Here is a tiny trained network, its code and every weight. The questions are about switching its units off for an input and a target symbol, where a switched-off unit gives its printed mean instead of its output.

import numpy as np


def w(rows, s, z=0):
    codes = np.array(rows[::2]) - 128.0
    scale = np.full(codes.shape[1], s)
    scale[-1] = z or s
    return codes * scale


def norm(h):
    return h / np.sqrt((h * h).mean(-1, keepdims=True) + 1e-5)


def f(y):
    return y / 2 * (1 + np.tanh(0.7978845608 * (y + 0.044715 * y**3)))


def softmax(a):
    e = np.exp(a - a.max(-1, keepdims=True))
    return e / e.sum(-1, keepdims=True)


def log_softmax(a):
    a = a - a.max(-1, keepdims=True)
    return a - np.log(np.exp(a).sum(-1, keepdims=True))


def net(x, mask):
    ids = ['ΓΔΛΞΦαεηθμπτψω'.index(c) for c in x.split()]
    T = len(ids)
    res = E[ids] + P[:T]
    r = norm(res)
    for j in range(3):
        rows = slice(2 * j, 2 * j + 2)
        q, k, v = (r @ M[0][rows].T for M in (Q, K, V))
        z = softmax(np.where(np.tri(T) > 0, q @ k.T / 2**0.5, -1e9)) @ v
        o = O[0][rows]
        res = res + np.where(mask[j], z, o[:, -1]) @ o[:, :-1]
    y = f(norm(res) @ A[0][:, :-1].T + A[0][:, -1])
    res = res + np.where(mask[3:7], y, B[0][:, -1]) @ B[0][:, :-1]
    return log_softmax(norm(res)[-1] @ U[:, :-1].T + U[:, -1])


Q, K, V, O, A, B = {}, {}, {}, {}, {}, {}
E = w([
[135,176,179,155,152],'Γ',
[194,148,119,106,110],'Δ',
[126,165,79,96,100],'Λ',
[117,186,141,148,99],'Ξ',
[217,21,103,136,130],'Φ',
[137,175,119,97,119],'α',
[51,141,173,152,146],'ε',
[112,168,100,77,162],'η',
[113,5,40,24,161],'θ',
[129,194,59,83,122],'μ',
[173,82,164,207,121],'π',
[243,167,88,200,152],'τ',
[112,152,97,180,67],'ψ',
[145,178,110,74,139],'ω',
],0.019)
P = w([
[65,169,255,59,73],'0',
[161,111,56,148,124],'1',
[160,114,45,137,132],'2',
[161,113,46,137,135],'3',
[160,116,44,139,133],'4',
[161,118,45,142,136],'5',
[162,111,47,137,135],'6',
[160,109,43,130,136],'7',
],0.0083)
Q[0] = w([
[142,57,117,216,135],'head 1',
[45,150,106,101,128],'head 1',
[67,105,118,179,144],'head 2',
[71,194,135,55,121],'head 2',
[2,175,60,99,110],'head 3',
[214,46,213,79,78],'head 3',
],0.046)
K[0] = w([
[111,101,64,196,162],'head 1',
[49,119,146,81,103],'head 1',
[76,143,92,161,131],'head 2',
[113,151,202,80,79],'head 2',
[52,140,133,46,92],'head 3',
[153,3,113,163,122],'head 3',
],0.045)
V[0] = w([
[96,93,127,41,156],'head 1',
[89,205,29,159,63],'head 1',
[177,109,86,133,5],'head 2',
[192,200,178,71,110],'head 2',
[91,200,83,131,166],'head 3',
[208,128,104,204,210],'head 3',
],0.032)
O[0] = w([
[104,91,98,90,61,45],'head 1',
[233,121,200,121,151,119],'head 1',
[212,153,49,138,74,254],'head 2',
[40,183,69,115,121,239],'head 2',
[116,184,173,124,84,83],'head 3',
[3,142,125,166,112,160],'head 3',
],0.021,0.0097)
A[0] = w([
[13,129,137,91,111,228],'neuron 1',
[131,3,62,247,134,197],'neuron 2',
[51,37,89,179,180,1],'neuron 3',
[221,65,113,73,109,84],'neuron 4',
],0.032,0.0089)
B[0] = w([
[166,102,164,161,164,214],'neuron 1',
[106,73,198,95,191,250],'neuron 2',
[164,104,4,118,96,189],'neuron 3',
[49,101,138,153,129,192],'neuron 4',
],0.044,0.024)
U = w([
[117,167,132,217,177,105],'Γ',
[106,111,90,187,58,254],'Δ',
[75,205,139,82,205,9],'Λ',
[162,160,39,130,116,219],'Ξ',
[165,59,54,158,178,78],'Φ',
[104,153,163,93,70,181],'α',
[146,123,213,99,177,21],'ε',
[70,160,96,94,110,234],'η',
[3,84,147,149,86,10],'θ',
[164,86,107,104,38,172],'μ',
[143,59,147,202,39,91],'π',
[155,187,144,118,100,221],'τ',
[232,108,117,183,103,105],'ψ',
[181,170,124,59,182,108],'ω',
],0.02,0.0064)

Each question gives the input, a string of symbols that net reads in full, and the target symbol t.
The units are the heads (2 rows each of Q, K, V and O) and the neurons (one row each of A and B). Each row of codes is followed by its name. A weight is (code - 128) times the scale printed after its matrix; where a second scale follows, it is the last column's (O, A, B and U).
mask holds one flag per unit, heads first, then neurons. A switched-off unit (its flag False) gives its mean, the last column of its rows in O or B, instead of its output. The means were averaged over made-up inputs and are rounded, as every weight is.
A unit's drop is (log p(t) with every unit on - log p(t) with that unit switched off) / (log p(t) with every unit on - log p(t) with every unit switched off).
The circuit of an input: a set's keep is (log p(t) with only the set's units on - log p(t) with every unit switched off) / (log p(t) with every unit on - log p(t) with every unit switched off). Starting from all 7 units, units are removed one at a time, each time the one whose removal leaves the highest keep (on an exact tie, the one counted first), for as long as the keep stays at least 0.8.
circuit, biggest first: the units of the circuit, biggest drop first
unit that matters most: the unit with the biggest drop
k most important neurons: the k neurons with the biggest drops, biggest first
heads that matter: for each layer, one digit per head in row order, 1 if its drop is at least 0.15 and else 0, layers parted by /
input Φ Δ Δ ε Λ α ω μ, target Δ: heads that matter	101
input Λ Λ Γ π π α α, target μ: heads that matter	111
input ε Ξ Φ ε ε Δ, target ε: unit that matters most	head 2
input Ξ ω Δ π π Ξ, target Λ: 3 most important neurons	[neuron 3; neuron 4; neuron 1]
input ω Ξ Ξ, target ω: heads that matter	011
input Φ Λ θ π θ π π α, target Δ: circuit, biggest first	[neuron 2; head 3]
input ε η ω ε Λ π Γ ω, target θ: 3 most important neurons	[neuron 4; neuron 2; neuron 1]
input Δ Δ η Γ θ, target θ: circuit, biggest first	[neuron 4; head 2]
input α ω Ξ μ ω, target η: circuit, biggest first	[head 2; neuron 2]
input τ Φ ε Γ π θ, target θ: heads that matter	000
input τ ω η, target τ: 3 most important neurons	[neuron 2; neuron 3; neuron 4]
input π η Ξ Δ Δ π ε μ, target Γ: heads that matter	101
input Ξ Φ η, target Λ: heads that matter	111
input π θ Φ α ω τ, target Γ: unit that matters most	head 1
input ψ ω Γ ω Λ, target ψ: circuit, biggest first	[head 1; neuron 2]
input η Δ π μ ω, target ε: heads that matter	111
input α ω Δ τ θ η ε Δ, target Γ: heads that matter	101
input μ α θ α α Γ η η, target α: heads that matter	111
input ε ω π μ α, target θ: heads that matter	101
input θ ω Ξ Ξ ε η Δ, target Ξ: heads that matter	110
input ω Δ μ η α α, target ω: unit that matters most	head 2
input Φ Φ Δ Δ, target ε: circuit, biggest first	[neuron 2; head 3; head 1]
input π π ψ, target ψ: heads that matter	110
input α ε Δ Ξ ω α, target η: 3 most important neurons	[neuron 2; neuron 4; neuron 3]
